Below are the code and all the weights of a small trained network. Each question names an input and a target symbol and asks about switching units off, where a switched-off unit gives its printed mean instead of its output.

import numpy as np


def w(rows, s, z=0):
    codes = np.array(rows[::2]) - 128.0
    scale = np.full(codes.shape[1], s)
    scale[-1] = z or s
    return codes * scale


def f(y):
    return np.maximum(y, 0)


def softmax(a):
    e = np.exp(a - a.max(-1, keepdims=True))
    return e / e.sum(-1, keepdims=True)


def log_softmax(a):
    a = a - a.max(-1, keepdims=True)
    return a - np.log(np.exp(a).sum(-1, keepdims=True))


def net(x, mask):
    ids = ['ΛΩβδζθμξτ'.index(c) for c in x.split()]
    T = len(ids)
    res = E[ids] + P[:T]
    r = res
    for j in range(3):
        rows = slice(4 * j, 4 * j + 4)
        q, k, v = (r @ M[0][rows].T for M in (Q, K, V))
        z = softmax(np.where(np.tri(T) > 0, q @ k.T / 4**0.5, -1e9)) @ v
        o = O[0][rows]
        res = res + np.where(mask[j], z, o[:, -1]) @ o[:, :-1]
    y = f(res @ A[0][:, :-1].T + A[0][:, -1])
    res = res + np.where(mask[3:7], y, B[0][:, -1]) @ B[0][:, :-1]
    return log_softmax(res[-1] @ U[:, :-1].T + U[:, -1])


Q, K, V, O, A, B = {}, {}, {}, {}, {}, {}
E = w([
[96,54,240,143,198],'Λ',
[14,202,131,172,190],'Ω',
[108,113,168,110,115],'β',
[121,195,68,115,120],'δ',
[182,188,72,142,150],'ζ',
[157,119,178,172,142],'θ',
[188,166,96,233,121],'μ',
[72,179,17,126,252],'ξ',
[107,144,104,90,123],'τ',
],0.014)
P = w([
[119,159,158,113,111],'0',
[85,123,148,186,131],'1',
[127,224,193,83,130],'2',
[72,175,170,169,150],'3',
[158,195,189,8,192],'4',
[149,46,232,156,248],'5',
],0.016)
Q[0] = w([
[93,132,153,42,166],'h1',
[79,35,72,228,141],'h1',
[247,123,119,57,148],'h1',
[52,82,112,162,206],'h1',
[44,243,177,184,221],'h2',
[91,168,110,122,28],'h2',
[192,145,146,66,72],'h2',
[171,202,157,116,153],'h2',
[97,146,141,206,245],'h3',
[80,75,123,139,137],'h3',
[8,223,84,236,126],'h3',
[47,236,252,96,147],'h3',
],0.012)
K[0] = w([
[152,179,144,85,192],'h1',
[178,54,79,129,13],'h1',
[81,87,139,122,249],'h1',
[205,55,89,58,83],'h1',
[140,202,201,57,232],'h2',
[130,171,154,181,88],'h2',
[106,75,126,175,184],'h2',
[90,117,161,105,228],'h2',
[217,144,181,11,191],'h3',
[160,150,128,144,59],'h3',
[123,208,202,131,139],'h3',
[139,222,106,135,187],'h3',
],0.013)
V[0] = w([
[144,82,81,85,176],'h1',
[61,149,54,125,155],'h1',
[173,173,125,128,198],'h1',
[189,103,98,80,76],'h1',
[216,154,139,72,36],'h2',
[125,143,167,215,50],'h2',
[6,136,213,89,132],'h2',
[67,118,133,60,82],'h2',
[117,61,197,155,132],'h3',
[171,176,169,182,137],'h3',
[163,122,142,199,202],'h3',
[54,166,64,134,146],'h3',
],0.013)
O[0] = w([
[156,125,129,184,154,81],'h1',
[117,205,90,164,101,161],'h1',
[131,120,96,181,177,219],'h1',
[254,92,156,112,88,37],'h1',
[96,103,31,191,116,112],'h2',
[177,78,111,141,222,48],'h2',
[197,107,79,44,91,248],'h2',
[184,169,31,100,51,133],'h2',
[116,108,140,30,94,29],'h3',
[86,76,130,125,201,199],'h3',
[81,107,187,110,118,142],'h3',
[201,185,185,182,190,185],'h3',
],0.0098,0.011)
A[0] = w([
[179,192,85,181,132,72],'n1',
[232,112,117,79,174,89],'n2',
[61,2,101,150,129,131],'n3',
[148,152,167,233,210,5],'n4',
],0.0093,0.003)
B[0] = w([
[193,48,233,183,113,204],'n1',
[112,116,131,70,116,151],'n2',
[103,254,110,132,166,173],'n3',
[68,57,106,10,24,251],'n4',
],0.0088,0.022)
U = w([
[229,99,145,52,202,140],'Λ',
[171,253,90,135,150,175],'Ω',
[189,176,49,44,79,29],'β',
[211,134,111,171,172,255],'δ',
[188,20,123,123,174,151],'ζ',
[151,101,153,114,229,114],'θ',
[120,146,63,118,95,70],'μ',
[168,177,172,105,89,64],'ξ',
[208,198,22,107,88,180],'τ',
],0.006,0.0066)

Each question gives the input, a string of symbols that net reads in full, and the target symbol t.
The units are the heads (4 rows each of Q, K, V and O) and the neurons (one row each of A and B). Each row of codes is followed by its name. A weight is (code - 128) times the scale printed after its matrix; where a second scale follows, it is the last column's (O, A, B and U).
mask holds one flag per unit, heads first, then neurons. A switched-off unit (its flag False) gives its mean, the last column of its rows in O or B, instead of its output. The means were averaged over made-up inputs and are rounded, as every weight is.
A unit's drop is (log p(t) with every unit on - log p(t) with that unit switched off) / (log p(t) with every unit on - log p(t) with every unit switched off).
The circuit of an input: a set's keep is (log p(t) with only the set's units on - log p(t) with every unit switched off) / (log p(t) with every unit on - log p(t) with every unit switched off). Starting from all 7 units, units are removed one at a time, each time the one whose removal leaves the highest keep (on an exact tie, the one counted first), for as long as the keep stays at least 0.8.
units of the circuit, in order: the units of the circuit, biggest drop first
most important unit: the unit with the biggest drop
k most important neurons: the k neurons with the biggest drops, biggest first
which heads matter: for each layer, one digit per head in row order, 1 if its drop is at least 0.15 and else 0, layers parted by /
input Ω θ θ, target Ω: most important unit	h1
input Λ ζ δ Ω δ, target Ω: units of the circuit, in order	(h1 n4)
input ζ Λ μ, target Λ: which heads matter	010
input ξ ζ Λ ζ ζ θ, target μ: units of the circuit, in order	(h2 n4 n1)
input ζ β θ μ, target Ω: which heads matter	011
input Λ ξ δ δ ζ τ, target μ: units of the circuit, in order	(h2 n1)
input ζ ζ ζ β, target μ: which heads matter	011
input ξ μ ζ δ, target μ: units of the circuit, in order	(h2 n4)
input θ ξ ζ, target ξ: 2 most important neurons	(n4 n1)
input ζ ξ δ ξ, target ζ: 3 most important neurons	(n1 n4 n3)
input ζ ζ ξ ξ, target ξ: units of the circuit, in order	(h2 h3 n4)
input ζ Λ ξ ξ θ τ, target Ω: 3 most important neurons	(n3 n4 n1)
input Ω τ θ ξ, target Ω: units of the circuit, in order	(n3 h3 n4 n1)
input μ Λ μ Ω, target θ: units of the circuit, in order	(h2)
input β ζ Ω β, target Λ: units of the circuit, in order	(h2 h3)
input β μ τ, target τ: which heads matter	010
input μ Λ θ Ω, target Ω: 3 most important neurons	(n3 n4 n1)
input ξ Ω θ Ω Λ δ, target β: which heads matter	011
input Ω ξ δ Ω, target ζ: 3 most important neurons	(n1 n3 n4)
input Ω ζ β, target Ω: which heads matter	100
